Below are the code and all the weights of a small trained network. Each question names an input and a target symbol and asks about switching units off, where a switched-off unit gives its printed mean instead of its output.

import numpy as np


def w(rows, s, z=0):
    codes = np.array(rows[::2]) - 128.0
    scale = np.full(codes.shape[1], s)
    scale[-1] = z or s
    return codes * scale


def norm(h):
    return h / np.sqrt((h * h).mean(-1, keepdims=True) + 1e-5)


def f(y):
    return y / 2 * (1 + np.tanh(0.7978845608 * (y + 0.044715 * y**3)))


def softmax(a):
    e = np.exp(a - a.max(-1, keepdims=True))
    return e / e.sum(-1, keepdims=True)


def log_softmax(a):
    a = a - a.max(-1, keepdims=True)
    return a - np.log(np.exp(a).sum(-1, keepdims=True))


def net(x, mask):
    ids = ['αβδεζηθλμξπσψω'.index(c) for c in x.split()]
    T = len(ids)
    res = E[ids] + P[:T]
    u = 0
    for l in range(3):
        q, k, v = (norm(res) @ M[l].T for M in (Q, K, V))
        z = softmax(np.where(np.tri(T) > 0, q @ k.T / 2**0.5, -1e9)) @ v
        res = res + np.where(mask[u], z, O[l][:, -1]) @ O[l][:, :-1]
        u += 1
        y = f(norm(res) @ A[l][:, :-1].T + A[l][:, -1])
        res = res + np.where(mask[u : u + 8], y, B[l][:, -1]) @ B[l][:, :-1]
        u += 8
    return log_softmax(norm(res)[-1] @ U[:, :-1].T + U[:, -1])


Q, K, V, O, A, B = {}, {}, {}, {}, {}, {}
E = w([
[131,148,133,120,129,129,133],'α',
[147,132,137,121,146,128,138],'β',
[131,134,137,113,131,122,130],'δ',
[99,118,141,110,119,120,125],'ε',
[133,151,129,140,134,137,142],'ζ',
[122,118,142,105,134,120,129],'η',
[79,64,5,114,93,115,151],'θ',
[135,143,133,129,142,137,141],'λ',
[143,141,136,127,144,135,140],'μ',
[137,131,136,136,146,139,143],'ξ',
[137,132,142,117,137,129,133],'π',
[127,124,144,120,138,134,133],'σ',
[143,137,134,111,143,123,137],'ψ',
[132,120,143,124,146,137,140],'ω',
],0.016)
P = w([
[217,112,150,73,69,145,71],'0',
[154,149,194,198,55,80,120],'1',
[151,130,129,163,117,3,179],'2',
[154,119,119,161,107,96,128],'3',
[145,118,51,73,143,219,76],'4',
[85,122,73,70,161,106,152],'5',
[171,169,156,29,152,166,127],'6',
[99,156,221,135,136,110,175],'7',
[42,149,170,101,209,133,207],'8',
],0.0071)
Q[0] = w([
[66,157,152,117,157,52,255],'L0H0',
[100,115,2,76,155,193,117],'L0H0',
],0.0098)
K[0] = w([
[129,92,2,107,161,77,187],'L0H0',
[121,160,246,197,88,17,251],'L0H0',
],0.0095)
V[0] = w([
[118,81,244,129,143,108,81],'L0H0',
[154,2,167,153,205,226,249],'L0H0',
],0.0053)
O[0] = w([
[107,150,163,166,150,59,104,146],'L0H0',
[124,121,43,137,155,120,2,7],'L0H0',
],0.0091,0.0016)
A[0] = w([
[100,196,177,93,173,181,147,156],'L0N0',
[124,152,72,171,108,109,155,63],'L0N1',
[56,55,123,220,114,95,84,253],'L0N2',
[138,197,156,146,250,128,159,166],'L0N3',
[37,110,140,101,227,100,134,150],'L0N4',
[143,64,2,125,96,150,75,79],'L0N5',
[190,50,101,140,24,111,143,114],'L0N6',
[141,62,78,62,104,212,155,244],'L0N7',
],0.0063,0.0041)
B[0] = w([
[142,97,103,99,54,157,150,249],'L0N0',
[163,53,207,116,81,137,138,111],'L0N1',
[126,197,80,101,84,67,167,154],'L0N2',
[78,122,136,104,62,57,88,248],'L0N3',
[186,111,168,157,20,149,74,194],'L0N4',
[167,74,65,201,151,15,182,136],'L0N5',
[69,105,117,220,254,95,96,145],'L0N6',
[76,227,33,109,188,106,202,253],'L0N7',
],0.0062,0.005)
Q[1] = w([
[136,3,86,57,72,253,145],'L1H0',
[136,104,225,190,140,46,84],'L1H0',
],0.0054)
K[1] = w([
[16,152,72,139,2,56,213],'L1H0',
[141,149,189,43,202,232,30],'L1H0',
],0.005)
V[1] = w([
[125,255,196,202,61,204,85],'L1H0',
[105,104,189,65,199,147,62],'L1H0',
],0.0061)
O[1] = w([
[58,166,255,160,144,122,47,53],'L1H0',
[161,11,150,217,38,62,96,3],'L1H0',
],0.0066,0.0015)
A[1] = w([
[116,102,74,96,83,6,183,106],'L1N0',
[74,17,112,214,74,32,2,150],'L1N1',
[241,215,91,75,137,188,94,143],'L1N2',
[179,132,161,185,134,137,95,132],'L1N3',
[74,158,38,195,121,194,158,253],'L1N4',
[93,139,153,194,16,168,230,103],'L1N5',
[144,158,149,136,37,101,118,187],'L1N6',
[147,188,111,54,71,179,14,100],'L1N7',
],0.005,0.0041)
B[1] = w([
[151,152,161,137,173,255,141,223],'L1N0',
[112,217,70,98,128,153,154,248],'L1N1',
[63,131,52,77,116,135,53,206],'L1N2',
[140,72,135,100,155,140,218,124],'L1N3',
[169,138,69,143,201,10,136,252],'L1N4',
[208,58,124,35,208,136,128,181],'L1N5',
[107,38,86,124,162,151,133,246],'L1N6',
[96,99,68,192,71,148,102,181],'L1N7',
],0.0053,0.0037)
Q[2] = w([
[192,179,14,124,92,98,121],'L2H0',
[89,74,2,40,189,239,112],'L2H0',
],0.0082)
K[2] = w([
[170,128,129,212,255,132,121],'L2H0',
[58,89,87,186,151,60,216],'L2H0',
],0.0077)
V[2] = w([
[245,234,211,125,17,244,77],'L2H0',
[4,93,87,43,12,185,170],'L2H0',
],0.0045)
O[2] = w([
[105,169,82,254,28,245,211,3],'L2H0',
[223,223,166,93,85,86,113,87],'L2H0',
],0.0072,0.0032)
A[2] = w([
[44,57,128,194,118,109,115,121],'L2N0',
[104,113,157,158,64,157,93,37],'L2N1',
[148,137,133,209,105,148,151,116],'L2N2',
[134,131,130,78,60,122,111,216],'L2N3',
[152,117,136,180,136,111,110,2],'L2N4',
[151,165,209,106,109,99,67,145],'L2N5',
[172,104,116,114,249,24,60,115],'L2N6',
[146,107,95,196,83,102,39,91],'L2N7',
],0.011,0.0054)
B[2] = w([
[89,72,168,110,207,155,102,157],'L2N0',
[81,162,107,86,57,34,209,148],'L2N1',
[147,141,78,72,125,122,85,179],'L2N2',
[168,72,147,167,148,123,125,221],'L2N3',
[50,65,177,84,2,82,176,116],'L2N4',
[126,159,87,85,199,128,54,135],'L2N5',
[117,67,83,116,192,5,141,255],'L2N6',
[164,204,210,179,150,171,88,144],'L2N7',
],0.0098,0.008)
U = w([
[148,156,120,124,164,124,151,30],'α',
[99,204,81,71,54,87,131,150],'β',
[162,60,218,76,180,181,181,75],'δ',
[191,70,40,135,135,214,173,15],'ε',
[135,207,192,73,115,164,218,215],'ζ',
[86,158,181,152,79,93,46,248],'η',
[220,94,147,146,54,79,100,93],'θ',
[109,110,89,148,188,51,70,186],'λ',
[42,60,159,103,53,103,132,38],'μ',
[210,139,183,62,188,84,55,54],'ξ',
[64,79,123,179,198,203,63,120],'π',
[47,248,145,100,222,193,132,64],'σ',
[52,160,53,180,103,175,149,253],'ψ',
[192,192,82,201,161,161,32,196],'ω',
],0.013,0.0031)

Each question gives the input, a string of symbols that net reads in full, and the target symbol t.
The units are the heads (2 rows each of Q, K, V and O) and the neurons (one row each of A and B). Each row of codes is followed by its name. A weight is (code - 128) times the scale printed after its matrix; where a second scale follows, it is the last column's (O, A, B and U).
mask holds one flag per unit, layer by layer, with each layer's heads first. A switched-off unit (its flag False) gives its mean, the last column of its rows in O or B, instead of its output. The means were averaged over made-up inputs and are rounded, as every weight is.
A unit's drop is (log p(t) with every unit on - log p(t) with that unit switched off) / (log p(t) with every unit on - log p(t) with every unit switched off).
The circuit of an input: a set's keep is (log p(t) with only the set's units on - log p(t) with every unit switched off) / (log p(t) with every unit on - log p(t) with every unit switched off). Starting from the 12 units with the biggest drops (on a tie, the unit counted first), units are removed one at a time, each time the one whose removal leaves the highest keep (on an exact tie, the one counted first), for as long as the keep stays at least 0.8.
units of the circuit, in order: the units of the circuit, biggest drop first
unit that matters most: the unit with the biggest drop
k most important neurons: the k neurons with the biggest drops, biggest first
top k neurons in layer l: the k neurons of layer l with the biggest drops, biggest first
input α θ ε π θ ω, target ξ: units of the circuit, in order -> [L2H0]
input μ μ α λ, target ψ: units of the circuit, in order -> [L0H0; L2H0; L1H0; L0N7]
input α δ ε β η λ π η, target θ: top 2 neurons in layer 1 -> [L1N4; L1N7]
input ζ δ σ, target σ: units of the circuit, in order -> [L1H0; L2H0; L2N6]
input π ξ ψ μ α ε ξ η, target ζ: units of the circuit, in order -> [L2N6; L0N7; L2H0; L1N4]
input ζ λ λ λ μ μ δ ξ, target ψ: top 4 neurons in layer 0 -> [L0N0; L0N6; L0N7; L0N5]
input η ζ ω ε, target θ: 2 most important neurons -> [L0N7; L1N4]
input ε ξ η β, target ξ: 2 most important neurons -> [L2N5; L1N4]
input α ω μ, target ζ: units of the circuit, in order -> [L0H0; L2H0; L2N6]
input α α μ π σ, target ζ: units of the circuit, in order -> [L0H0; L2N6]
input ψ λ η η π λ, target θ: 3 most important neurons -> [L0N4; L0N7; L1N4]
input σ α δ, target η: top 3 neurons in layer 2 -> [L2N7; L2N6; L2N0]
input β δ ω π β δ ω ζ, target π: 2 most important neurons -> [L0N0; L0N7]
input δ λ ξ λ, target δ: 3 most important neurons -> [L0N4; L0N7; L1N4]
input σ δ η ξ η η ξ ξ η, target θ: unit that matters most -> L0N4
input μ μ δ η σ λ δ ε, target η: top 3 neurons in layer 0 -> [L0N7; L0N4; L0N5]
input β δ λ α α μ η π, target ζ: 2 most important neurons -> [L2N6; L0N7]
input λ δ η π, target β: top 3 neurons in layer 2 -> [L2N1; L2N2; L2N6]
input δ π μ π β δ, target ψ: top 2 neurons in layer 1 -> [L1N4; L1N2]
input ψ η ζ, target ε: unit that matters most -> L1H0
input δ ξ β ξ β α ω δ η, target ζ: top 2 neurons in layer 2 -> [L2N6; L2N0]
input ω δ α σ δ ψ α λ δ, target ε: 3 most important neurons -> [L0N4; L0N0; L2N3]
input ω μ δ λ ψ α, target δ: top 2 neurons in layer 2 -> [L2N3; L2N6]
input ω β ξ, target ω: top 2 neurons in layer 0 -> [L0N7; L0N2]
input π β ω, target μ: top 4 neurons in layer 0 -> [L0N7; L0N3; L0N0; L0N5]
